Here is a tiny trained network, its code and every weight. The questions are about switching its units off for an input and a class, where a switched-off unit gives its printed mean instead of its output.

import numpy as np


def w(rows, s, z=0):
    codes = np.array(rows[::2]) - 128.0
    scale = np.full(codes.shape[1], s)
    scale[-1] = z or s
    return codes * scale


def norm(h):
    return h / np.sqrt((h * h).mean(-1, keepdims=True) + 1e-5)


def f(y):
    return np.maximum(y, 0)


def log_softmax(a):
    a = a - a.max(-1, keepdims=True)
    return a - np.log(np.exp(a).sum(-1, keepdims=True))


def net(x, mask):
    res = np.array(x, float).reshape(1, 6) / 4 @ E
    u = 0
    for l in range(2):
        y = f(norm(res) @ A[l][:, :-1].T + A[l][:, -1])
        res = res + np.where(mask[u : u + 11], y, B[l][:, -1]) @ B[l][:, :-1]
        u += 11
    return log_softmax(norm(res)[-1] @ U[:, :-1].T + U[:, -1])


A, B = {}, {}
E = w([
[127,129,129,128],'x0',
[180,204,103,159],'x1',
[40,181,188,206],'x2',
[129,129,130,128],'x3',
[70,217,97,2],'x4',
[127,128,127,127],'x5',
],0.0079)
A[0] = w([
[208,46,59,197,195],'0.n0',
[123,61,167,168,27],'0.n1',
[186,106,156,128,107],'0.n2',
[206,48,140,131,61],'0.n3',
[185,212,57,136,2],'0.n4',
[109,119,182,198,48],'0.n5',
[211,135,51,181,112],'0.n6',
[55,105,161,98,218],'0.n7',
[179,55,91,190,59],'0.n8',
[104,185,108,54,210],'0.n9',
[151,81,143,245,100],'0.n10',
],0.012,0.0028)
B[0] = w([
[51,194,111,107,250],'0.n0',
[160,37,194,229,185],'0.n1',
[83,127,97,112,164],'0.n2',
[21,124,109,112,204],'0.n3',
[183,170,57,141,189],'0.n4',
[204,33,134,89,193],'0.n5',
[147,215,102,2,197],'0.n6',
[89,122,82,141,217],'0.n7',
[16,173,73,138,205],'0.n8',
[186,61,83,238,255],'0.n9',
[216,166,159,52,234],'0.n10',
],0.0069,0.0071)
A[1] = w([
[167,81,71,96,60],'1.n0',
[202,48,69,41,212],'1.n1',
[30,120,130,131,38],'1.n2',
[172,175,135,159,131],'1.n3',
[90,51,89,10,173],'1.n4',
[167,175,109,202,208],'1.n5',
[145,195,158,76,28],'1.n6',
[184,179,173,53,160],'1.n7',
[224,157,142,105,120],'1.n8',
[147,165,148,228,19],'1.n9',
[147,67,227,136,2],'1.n10',
],0.011,0.0041)
B[1] = w([
[228,65,105,80,174],'1.n0',
[173,98,201,200,248],'1.n1',
[47,21,95,34,191],'1.n2',
[135,163,207,9,173],'1.n3',
[162,145,83,249,255],'1.n4',
[53,151,155,38,219],'1.n5',
[100,204,167,220,152],'1.n6',
[117,116,229,90,183],'1.n7',
[104,2,216,21,187],'1.n8',
[108,252,57,84,156],'1.n9',
[111,166,230,252,169],'1.n10',
],0.0065,0.0068)
U = w([
[16,78,63,142,188],'0',
[99,239,96,85,226],'1',
[190,62,66,200,86],'2',
[237,135,102,59,102],'3',
[106,94,218,207,145],'4',
[133,168,254,67,3],'5',
],0.02,0.0038)

Each question gives the input, the list of numbers given to net, and the class t.
The units are the neurons (one row each of A and B). Each row of codes is followed by its name. A weight is (code - 128) times the scale printed after its matrix; where a second scale follows, it is the last column's (A, B and U).
mask holds one flag per neuron, layer by layer. A switched-off neuron (its flag False) gives its mean, the last column of its row in B, instead of its output. The means were averaged over made-up inputs and are rounded, as every weight is.
A unit's drop is (log p(t) with every unit on - log p(t) with that unit switched off) / (log p(t) with every unit on - log p(t) with every unit switched off).
The circuit of an input: a set's keep is (log p(t) with only the set's units on - log p(t) with every unit switched off) / (log p(t) with every unit on - log p(t) with every unit switched off). Starting from the 12 units with the biggest drops (on a tie, the unit counted first), units are removed one at a time, each time the one whose removal leaves the highest keep (on an exact tie, the one counted first), for as long as the keep stays at least 0.8.
circuit, biggest first: the units of the circuit, biggest drop first
most important unit: the unit with the biggest drop
top k neurons: the k neurons with the biggest drops, biggest first
k most important neurons of layer l: the k neurons of layer l with the biggest drops, biggest first
drop of u: that unit's drop, to one decimal
input [-8,1,0,-4,8,5], class 3: circuit, biggest first -> (0.n9; 0.n0)
input [6,-4,-2,-2,-7,8], class 0: most important unit -> 0.n8
input [6,2,0,6,-7,7], class 1: circuit, biggest first -> (0.n0; 0.n8; 0.n10)
input [-2,6,0,-3,4,2], class 3: top 3 neurons -> (0.n0; 0.n9; 0.n8)
input [-4,-5,-8,8,0,7], class 0: 4 most important neurons of layer 0 -> (0.n3; 0.n10; 0.n0; 0.n5)
input [0,7,-4,6,0,2], class 1: top 3 neurons -> (0.n0; 0.n5; 0.n10)
input [-1,-3,-6,8,-7,-7], class 0: top 2 neurons -> (0.n0; 0.n8)
input [8,2,-7,-4,-4,4], class 1: drop of 0.n6 -> 0.2
input [0,3,-1,-3,4,7], class 3: drop of 0.n9 -> 0.2
input [-5,5,1,6,-5,-8], class 5: 2 most important neurons of layer 0 -> (0.n10; 0.n5)
input [3,8,3,-8,-8,-6], class 5: drop of 0.n10 -> 0.6
